Here is a tiny trained network, its code and every weight. The questions are about switching its units off for an input and a class, where a switched-off unit gives its printed mean instead of its output.

import numpy as np


def w(rows, s, z=0):
    codes = np.array(rows[::2]) - 128.0
    scale = np.full(codes.shape[1], s)
    scale[-1] = z or s
    return codes * scale


def f(y):
    return np.maximum(y, 0)


def log_softmax(a):
    a = a - a.max(-1, keepdims=True)
    return a - np.log(np.exp(a).sum(-1, keepdims=True))


def net(x, mask):
    res = np.array(x, float).reshape(1, 8) / 4 @ E
    y = f(res @ A[0][:, :-1].T + A[0][:, -1])
    res = res + np.where(mask, y, B[0][:, -1]) @ B[0][:, :-1]
    return log_softmax(res[-1] @ U[:, :-1].T + U[:, -1])


A, B = {}, {}
E = w([
[127,130,128],'x0',
[128,128,128],'x1',
[128,126,129],'x2',
[139,3,170],'x3',
[248,154,195],'x4',
[130,126,128],'x5',
[128,127,131],'x6',
[36,156,254],'x7',
],0.005)
A[0] = w([
[107,48,193,124],'n0',
[79,233,117,113],'n1',
[115,165,140,78],'n2',
[169,131,144,95],'n3',
[143,100,140,131],'n4',
[227,141,191,65],'n5',
[102,17,137,103],'n6',
[184,145,169,77],'n7',
[54,125,219,76],'n8',
[148,176,84,84],'n9',
[99,147,193,66],'n10',
[166,115,67,54],'n11',
[116,97,133,254],'n12',
[149,4,148,79],'n13',
[98,112,104,81],'n14',
[132,73,143,79],'n15',
[176,109,62,26],'n16',
[94,134,174,51],'n17',
[190,74,41,67],'n18',
[100,145,192,81],'n19',
[48,116,113,117],'n20',
[8,87,66,72],'n21',
[200,161,213,72],'n22',
],0.011,0.0082)
B[0] = w([
[147,183,118,180],'n0',
[132,199,124,169],'n1',
[108,152,126,131],'n2',
[131,128,103,135],'n3',
[123,144,124,145],'n4',
[134,114,54,153],'n5',
[129,191,112,171],'n6',
[131,117,84,139],'n7',
[55,120,125,170],'n8',
[112,174,137,142],'n9',
[82,117,143,142],'n10',
[84,123,160,138],'n11',
[183,65,254,254],'n12',
[112,189,84,164],'n13',
[114,124,100,131],'n14',
[127,159,118,135],'n15',
[59,117,166,136],'n16',
[75,113,140,132],'n17',
[49,124,144,162],'n18',
[82,121,137,146],'n19',
[168,102,101,162],'n20',
[147,90,39,170],'n21',
[146,90,76,154],'n22',
],0.038,0.0084)
U = w([
[34,74,134,42],'0',
[163,254,85,49],'1',
[160,29,12,7],'2',
[150,101,140,254],'3',
[160,105,138,231],'4',
[156,98,140,183],'5',
],0.0092,0.0046)

Each question gives the input, the list of numbers given to net, and the class t.
The units are the neurons (one row each of A and B). Each row of codes is followed by its name. A weight is (code - 128) times the scale printed after its matrix; where a second scale follows, it is the last column's (A, B and U).
mask holds one flag per neuron, in row order. A switched-off neuron (its flag False) gives its mean, the last column of its row in B, instead of its output. The means were averaged over made-up inputs and are rounded, as every weight is.
A unit's drop is (log p(t) with every unit on - log p(t) with that unit switched off) / (log p(t) with every unit on - log p(t) with every unit switched off).
The circuit of an input: a set's keep is (log p(t) with only the set's units on - log p(t) with every unit switched off) / (log p(t) with every unit on - log p(t) with every unit switched off). Starting from the 12 units with the biggest drops (on a tie, the unit counted first), units are removed one at a time, each time the one whose removal leaves the highest keep (on an exact tie, the one counted first), for as long as the keep stays at least 0.8.
units of the circuit, in order: the units of the circuit, biggest drop first
most important unit: the unit with the biggest drop
k most important neurons: the k neurons with the biggest drops, biggest first
drop of u: that unit's drop, to one decimal
input [0,-2,-2,-2,7,5,-4,-4], class 2: units of the circuit, in order -> [n5; n22]
input [-7,-7,2,8,5,-1,3,-4], class 1: units of the circuit, in order -> [n13]
input [-2,1,4,4,-6,-3,2,-2], class 2: 3 most important neurons -> [n21; n20; n1]
input [6,4,-1,7,-1,0,-2,0], class 1: 2 most important neurons -> [n13; n6]
input [-8,2,-2,5,2,-5,6,0], class 1: units of the circuit, in order -> [n13; n0]
input [5,-6,-7,5,7,3,7,6], class 2: 3 most important neurons -> [n22; n5; n7]
input [7,4,-1,-7,8,-7,-1,6], class 2: 2 most important neurons -> [n22; n5]
input [-4,7,6,7,3,-2,-6,1], class 1: 2 most important neurons -> [n13; n0]
input [-8,-4,-2,6,4,4,2,5], class 1: 2 most important neurons -> [n0; n13]
input [-8,-2,-4,-8,7,2,-1,-1], class 1: 2 most important neurons -> [n1; n12]
input [-5,5,-4,8,-3,-8,6,-2], class 1: 2 most important neurons -> [n13; n6]
input [8,2,-2,-5,7,7,-3,-7], class 0: units of the circuit, in order -> [n18; n16]
input [1,-6,-7,-3,7,-7,4,3], class 2: units of the circuit, in order -> [n22; n5]
input [-2,4,2,4,-6,6,2,-5], class 2: 2 most important neurons -> [n21; n1]
input [-1,-6,-5,2,6,-5,0,-7], class 0: most important unit -> n18
input [7,3,7,-8,3,3,-6,-2], class 1: 3 most important neurons -> [n12; n1; n9]
input [1,0,-8,-8,0,3,-2,5], class 1: 2 most important neurons -> [n1; n12]
input [3,6,-1,3,8,-6,6,2], class 2: 2 most important neurons -> [n5; n22]
input [5,6,-2,-6,-2,3,-6,1], class 1: 2 most important neurons -> [n1; n12]
input [-5,2,8,1,4,1,-6,-8], class 0: units of the circuit, in order -> [n18]
input [3,0,7,-2,-4,-1,3,7], class 0: drop of n17 -> 0.1
input [7,6,-2,-7,4,8,-3,8], class 0: drop of n8 -> 0.3
input [-1,-3,2,5,-6,-1,-5,5], class 2: drop of n21 -> 1.6
input [6,-5,-4,3,1,0,8,7], class 0: drop of n8 -> 0.8
